Look-ups in named tables: a row name and a column name give one cell, copied from the table.

gemosis =
fields: voro, kitasim
mamevas: [8.1, -4.2]
pugep: [1.3, -9.7]
bugobug: [0.0, -8.0]
fivunev: [5.5, -6.3]
bama: [0.6, -4.4]

What is the voro of bugobug in gemosis? 0.0
What is the kitasim of fivunev in gemosis? -6.3
What is the voro of bama in gemosis? 0.6
What is the kitasim of pugep in gemosis? -9.7
What is the kitasim of mamevas in gemosis? -4.2
What is the kitasim of bama in gemosis? -4.4
What is the voro of pugep in gemosis? 1.3
What is the kitasim of bugobug in gemosis? -8.0
What is the voro of fivunev in gemosis? 5.5
Row with the largest voro: mamevas

Table dep
cols = zanabaz, zof, kam, tatimu, manuzed, mezo, rado, saval, saduvu
kare: [0.41, 0.80, 0.30, 0.51, 0.34, 0.29, 0.60, 0.61, 0.12]
senelot: [0.48, 0.48, 0.39, 0.49, 0.53, 0.44, 0.37, 0.54, 0.37]
tabiner: [0.46, 0.03, 0.47, 0.50, 0.43, 0.56, 0.35, 0.63, 0.57]
vidos: [0.52, 0.11, 0.40, 0.41, 0.46, 0.31, 0.41, 0.33, 0.84]
geze: [0.62, 0.50, 0.51, 0.13, 0.24, 0.34, 0.32, 0.69, 0.25]
kem: [0.42, 0.61, 0.27, 0.37, 0.51, 0.38, 0.15, 0.49, 0.42]
dudola: [0.49, 0.34, 0.04, 0.43, 0.22, 0.44, 0.46, 0.47, 0.61]
kekulak: [0.42, 0.44, 0.48, 0.63, 0.31, 0.27, 0.47, 0.70, 0.68]

kekulak, saval: 0.70
dudola, saval: 0.47
geze, zanabaz: 0.62
senelot, kam: 0.39
kare, saduvu: 0.12
kekulak, zanabaz: 0.42
tabiner, mezo: 0.56
vidos, kam: 0.40
kem, zanabaz: 0.42
kem, zof: 0.61
kem, kam: 0.27
kem, saval: 0.49
kekulak, kam: 0.48
kare, tatimu: 0.51
kare, manuzed: 0.34
kekulak, manuzed: 0.31
senelot, saduvu: 0.37
Row with the largest saduvu: vidos

ludizu:
	tuv	zib	gep	tepavag	vul	guf	reli	sadi	tud	vub
gara	0.8	0.5	0.7	0.5	0.3	0.2	0.2	-0.2	0.6	0.8
bina	-0.5	-0.4	0.5	-0.4	0.5	0.2	0.1	0.1	0.1	0.1
ludaku	0.4	0.3	-0.1	0.6	0.4	0.1	0.8	0.0	0.4	0.5
zaz	0.7	0.6	0.6	0.4	0.8	0.0	0.6	0.4	0.5	0.0
lage	0.5	0.2	0.0	0.4	0.6	0.0	0.2	0.5	0.3	0.5
tezagim	0.3	0.8	0.3	0.1	0.0	0.8	0.1	0.2	0.5	0.3
nus	-0.2	-0.2	0.2	0.5	-0.1	0.1	0.3	0.3	-0.5	0.3
dut	0.5	0.6	0.3	0.2	0.6	0.3	0.5	-0.4	0.8	0.1
kire	0.1	0.1	0.7	0.1	0.4	0.0	0.2	0.2	-0.1	0.3
sed	-0.2	0.6	0.3	0.1	0.1	0.5	-0.2	0.6	0.0	0.1
rap	0.5	0.7	0.3	0.4	0.1	0.4	0.5	0.7	0.5	0.1
nunef	0.4	-0.2	-0.4	-0.1	0.3	0.0	0.0	0.8	0.2	0.4
tam	-0.2	0.2	0.0	0.5	0.4	0.8	0.1	0.1	0.3	0.9

What is the tud of nus in ludizu?
-0.5
What is the gep of ludaku in ludizu?
-0.1
What is the sadi of lage in ludizu?
0.5
What is the tud of zaz in ludizu?
0.5
What is the tuv of bina in ludizu?
-0.5
What is the vub of bina in ludizu?
0.1
What is the tepavag of bina in ludizu?
-0.4
What is the guf of rap in ludizu?
0.4
What is the guf of sed in ludizu?
0.5
What is the tuv of tezagim in ludizu?
0.3
What is the vul of nunef in ludizu?
0.3
What is the sadi of tam in ludizu?
0.1
What is the vul of gara in ludizu?
0.3
What is the tepavag of sed in ludizu?
0.1
What is the tepavag of ludaku in ludizu?
0.6
What is the zib of tezagim in ludizu?
0.8
What is the vub of tam in ludizu?
0.9
What is the guf of nus in ludizu?
0.1
Which row has the largest sadi? nunef

